Below are the code and all the weights of a small trained network. Each question names an input and a target symbol and asks about switching units off, where a switched-off unit gives its printed mean instead of its output.

import numpy as np


def w(rows, s, z=0):
    codes = np.array(rows[::2]) - 128.0
    scale = np.full(codes.shape[1], s)
    scale[-1] = z or s
    return codes * scale


def f(y):
    return np.maximum(y, 0)


def softmax(a):
    e = np.exp(a - a.max(-1, keepdims=True))
    return e / e.sum(-1, keepdims=True)


def log_softmax(a):
    a = a - a.max(-1, keepdims=True)
    return a - np.log(np.exp(a).sum(-1, keepdims=True))


def net(x, mask):
    ids = ['ΔΞΣΦζμ'.index(c) for c in x.split()]
    T = len(ids)
    res = E[ids] + P[:T]
    q, k, v = (res @ M[0].T for M in (Q, K, V))
    z = softmax(np.where(np.tri(T) > 0, q @ k.T / 3**0.5, -1e9)) @ v
    res = res + np.where(mask[0], z, O[0][:, -1]) @ O[0][:, :-1]
    y = f(res @ A[0][:, :-1].T + A[0][:, -1])
    res = res + np.where(mask[1:9], y, B[0][:, -1]) @ B[0][:, :-1]
    return log_softmax(res[-1] @ U[:, :-1].T + U[:, -1])


Q, K, V, O, A, B = {}, {}, {}, {}, {}, {}
E = w([
[79,197,108,137,111,208,155,87],'Δ',
[196,203,141,162,201,217,220,225],'Ξ',
[9,105,207,41,44,133,37,221],'Σ',
[140,136,37,26,103,155,150,123],'Φ',
[175,95,253,93,26,42,202,143],'ζ',
[138,205,217,240,50,182,60,125],'μ',
],0.0057)
P = w([
[214,168,170,23,252,23,101,232],'0',
[52,202,95,161,136,237,128,41],'1',
[74,189,121,156,98,222,116,69],'2',
[67,188,120,151,77,218,138,96],'3',
[80,190,136,149,65,216,135,121],'4',
[89,179,166,146,49,200,135,145],'5',
[100,173,172,142,47,202,151,158],'6',
[108,169,178,121,52,207,159,164],'7',
[115,189,188,126,34,186,153,187],'8',
[116,184,208,109,31,177,154,203],'9',
[106,188,204,101,25,184,162,214],'10',
[93,189,201,91,29,205,180,197],'11',
],0.0043)
Q[0] = w([
[107,93,4,234,239,90,34,9],'head 1',
[126,23,34,231,249,30,55,48],'head 1',
[135,15,46,234,237,29,38,71],'head 1',
],0.0045)
K[0] = w([
[16,18,150,226,1,242,186,9],'head 1',
[21,130,40,232,22,243,123,10],'head 1',
[34,186,36,229,24,245,145,7],'head 1',
],0.0044)
V[0] = w([
[238,216,236,245,91,194,234,85],'head 1',
[116,214,1,149,244,246,195,94],'head 1',
[240,46,40,26,196,7,244,41],'head 1',
],0.0048)
O[0] = w([
[20,207,43,239,232,5,244,26,98],'head 1',
[175,245,254,8,254,134,100,187,5],'head 1',
[242,205,241,22,21,150,215,12,86],'head 1',
],0.0049,0.0016)
A[0] = w([
[153,117,151,44,83,241,77,166,179],'neuron 1',
[23,74,12,220,207,27,135,141,185],'neuron 2',
[188,228,125,94,192,89,224,34,221],'neuron 3',
[72,175,172,120,218,96,99,211,243],'neuron 4',
[121,158,153,88,243,204,45,231,167],'neuron 5',
[89,60,3,197,17,166,128,61,249],'neuron 6',
[56,70,107,192,161,34,167,138,182],'neuron 7',
[60,139,102,155,161,36,179,222,253],'neuron 8',
],0.0046,0.0035)
B[0] = w([
[163,139,158,40,74,224,53,137,235],'neuron 1',
[231,5,166,53,159,38,16,26,171],'neuron 2',
[178,235,209,129,163,96,249,46,182],'neuron 3',
[31,154,44,169,226,64,122,152,194],'neuron 4',
[14,216,37,145,181,246,44,252,181],'neuron 5',
[168,4,107,165,4,109,178,169,254],'neuron 6',
[161,26,61,187,172,93,28,88,157],'neuron 7',
[81,94,52,237,213,20,147,112,198],'neuron 8',
],0.0045,0.0055)
U = w([
[107,182,48,231,204,205,233,244,208],'Δ',
[7,245,205,109,243,33,183,27,19],'Ξ',
[28,39,43,123,24,219,19,222,86],'Σ',
[246,187,219,14,120,230,47,58,41],'Φ',
[226,35,206,174,3,22,245,11,254],'ζ',
[170,36,80,216,241,21,4,69,88],'μ',
],0.0046,0.0025)

Each question gives the input, a string of symbols that net reads in full, and the target symbol t.
The units are the heads (3 rows each of Q, K, V and O) and the neurons (one row each of A and B). Each row of codes is followed by its name. A weight is (code - 128) times the scale printed after its matrix; where a second scale follows, it is the last column's (O, A, B and U).
mask holds one flag per unit, heads first, then neurons. A switched-off unit (its flag False) gives its mean, the last column of its rows in O or B, instead of its output. The means were averaged over made-up inputs and are rounded, as every weight is.
A unit's drop is (log p(t) with every unit on - log p(t) with that unit switched off) / (log p(t) with every unit on - log p(t) with every unit switched off).
The circuit of an input: a set's keep is (log p(t) with only the set's units on - log p(t) with every unit switched off) / (log p(t) with every unit on - log p(t) with every unit switched off). Starting from all 9 units, units are removed one at a time, each time the one whose removal leaves the highest keep (on an exact tie, the one counted first), for as long as the keep stays at least 0.8.
circuit, biggest first: the units of the circuit, biggest drop first
top k neurons: the k neurons with the biggest drops, biggest first
drop when u is switched off: that unit's drop, to one decimal
input Σ Σ Δ, target Σ: circuit, biggest first -> [head 1; neuron 3]
input ζ Σ Φ Ξ Δ Σ Ξ Ξ μ Φ, target ζ: circuit, biggest first -> [head 1; neuron 5; neuron 6]
input μ Σ Σ, target μ: circuit, biggest first -> [head 1; neuron 2; neuron 8]
input Ξ ζ ζ, target Ξ: top 2 neurons -> [neuron 6; neuron 3]
input Φ Σ ζ Δ Φ Δ μ Σ, target Φ: circuit, biggest first -> [head 1; neuron 1]
input ζ ζ Φ ζ Σ Δ Σ μ Φ μ, target ζ: circuit, biggest first -> [head 1; neuron 5]
input μ Σ μ ζ, target μ: circuit, biggest first -> [head 1; neuron 7; neuron 2]
input Φ ζ Ξ ζ, target Φ: circuit, biggest first -> [head 1; neuron 6]
input Φ Ξ Φ μ Δ, target Φ: circuit, biggest first -> [head 1; neuron 8]
input Ξ ζ ζ ζ Φ μ μ Ξ ζ Φ ζ μ, target Ξ: top neuron -> [neuron 6]
input Ξ Φ Φ Σ, target Ξ: circuit, biggest first -> [head 1; neuron 6]
input μ Φ Ξ, target μ: circuit, biggest first -> [head 1; neuron 2]
input Ξ Ξ Φ, target Ξ: top 2 neurons -> [neuron 3; neuron 6]
input ζ ζ Δ Φ Δ, target ζ: top 2 neurons -> [neuron 6; neuron 5]
input Φ Σ Ξ, target Φ: drop when neuron 5 is switched off -> -0.1
input ζ Σ Σ μ Σ Ξ, target ζ: drop when neuron 6 is switched off -> 0.1
input Ξ ζ ζ Δ Ξ μ Φ Σ Ξ μ ζ Δ, target Ξ: drop when head 1 is switched off -> 1.1
